Below is a small trained network, with its code and all its weights. Each question gives an input and a class and asks what happens when units are switched off, that is, made to give their printed mean instead of their output.

import numpy as np


def w(rows, s, z=0):
    codes = np.array(rows[::2]) - 128.0
    scale = np.full(codes.shape[1], s)
    scale[-1] = z or s
    return codes * scale


def f(y):
    return np.maximum(y, 0)


def log_softmax(a):
    a = a - a.max(-1, keepdims=True)
    return a - np.log(np.exp(a).sum(-1, keepdims=True))


def net(x, mask):
    res = np.array(x, float).reshape(1, 2) / 4 @ E
    y = f(res @ A[0][:, :-1].T + A[0][:, -1])
    res = res + np.where(mask, y, B[0][:, -1]) @ B[0][:, :-1]
    return log_softmax(res[-1] @ U[:, :-1].T + U[:, -1])


A, B = {}, {}
E = w([
[146,115,54,99,97,74,143,9,54],'x0',
[147,80,163,168,174,106,51,51,210],'x1',
],0.015)
A[0] = w([
[154,78,155,160,142,82,117,79,191,100],'N1',
[89,146,105,74,77,150,166,178,99,128],'N2',
[148,143,130,145,146,134,107,139,97,252],'N3',
[98,153,142,144,175,167,124,174,157,163],'N4',
[99,143,148,153,159,176,115,162,142,91],'N5',
[133,91,138,206,119,153,124,254,187,124],'N6',
[178,122,127,128,117,131,134,114,166,217],'N7',
[155,55,144,191,176,75,78,117,147,143],'N8',
[172,85,78,107,107,104,145,69,88,172],'N9',
[160,129,76,127,49,100,134,44,115,70],'N10',
[102,106,181,170,175,164,156,215,171,57],'N11',
[159,59,153,170,174,115,48,74,186,98],'N12',
[101,184,98,86,62,136,172,212,83,113],'N13',
[86,172,125,160,72,155,177,130,100,89],'N14',
],0.012,0.015)
B[0] = w([
[79,161,121,136,110,187,154,88,103,207],'N1',
[76,177,143,130,86,125,183,105,68,219],'N2',
[145,189,232,118,227,11,76,206,69,231],'N3',
[188,124,118,55,142,74,89,132,152,215],'N4',
[154,137,104,73,137,188,135,101,146,177],'N5',
[194,112,94,136,152,105,142,73,132,248],'N6',
[134,169,194,122,170,32,119,215,59,203],'N7',
[77,179,111,146,131,79,177,109,85,225],'N8',
[202,100,129,92,188,90,83,105,106,244],'N9',
[188,47,10,97,70,210,117,62,192,209],'N10',
[170,59,68,109,56,165,159,59,169,217],'N11',
[38,146,53,83,84,132,171,94,113,245],'N12',
[72,158,95,137,139,101,192,85,93,247],'N13',
[89,144,81,155,83,157,142,98,126,174],'N14',
],0.012,0.018)
U = w([
[18,152,99,115,104,131,197,113,123,107],'0',
[255,57,86,80,119,138,118,95,161,87],'1',
[155,165,207,110,197,64,82,187,103,255],'2',
[120,150,128,165,116,141,136,155,138,98],'3',
[137,77,122,172,124,145,113,166,149,91],'4',
[119,97,130,166,126,150,106,168,127,89],'5',
],0.017,0.008)

Each question gives the input, the list of numbers given to net, and the class t.
The units are the neurons (one row each of A and B). Each row of codes is followed by its name. A weight is (code - 128) times the scale printed after its matrix; where a second scale follows, it is the last column's (A, B and U).
mask holds one flag per neuron, in row order. A switched-off neuron (its flag False) gives its mean, the last column of its row in B, instead of its output. The means were averaged over made-up inputs and are rounded, as every weight is.
A unit's drop is (log p(t) with every unit on - log p(t) with that unit switched off) / (log p(t) with every unit on - log p(t) with every unit switched off).
The circuit of an input: a set's keep is (log p(t) with only the set's units on - log p(t) with every unit switched off) / (log p(t) with every unit on - log p(t) with every unit switched off). Starting from the 12 units with the biggest drops (on a tie, the unit counted first), units are removed one at a time, each time the one whose removal leaves the highest keep (on an exact tie, the one counted first), for as long as the keep stays at least 0.8.
circuit, biggest first: the units of the circuit, biggest drop first
top k neurons: the k neurons with the biggest drops, biggest first
drop when u is switched off: that unit's drop, to one decimal
input [-4,-1], class 1: top neuron : (N11)
input [2,3], class 2: circuit, biggest first : (N13; N11)
input [6,-4], class 1: top 2 neurons : (N10; N9)
input [3,-1], class 2: top 2 neurons : (N11; N6)
input [-7,7], class 0: top 3 neurons : (N12; N8; N9)
input [-3,-3], class 2: top 3 neurons : (N12; N10; N1)
input [-6,4], class 1: top 2 neurons : (N11; N6)
input [-3,3], class 2: top 3 neurons : (N10; N13; N2)
input [7,8], class 0: top 2 neurons : (N12; N8)
input [-3,-2], class 2: top 2 neurons : (N10; N12)
input [0,6], class 0: drop when N12 is switched off : 0.5
input [-1,2], class 2: drop when N12 is switched off : 0.0
input [6,2], class 1: drop when N10 is switched off : 4.0
input [-3,2], class 2: circuit, biggest first : (N10)
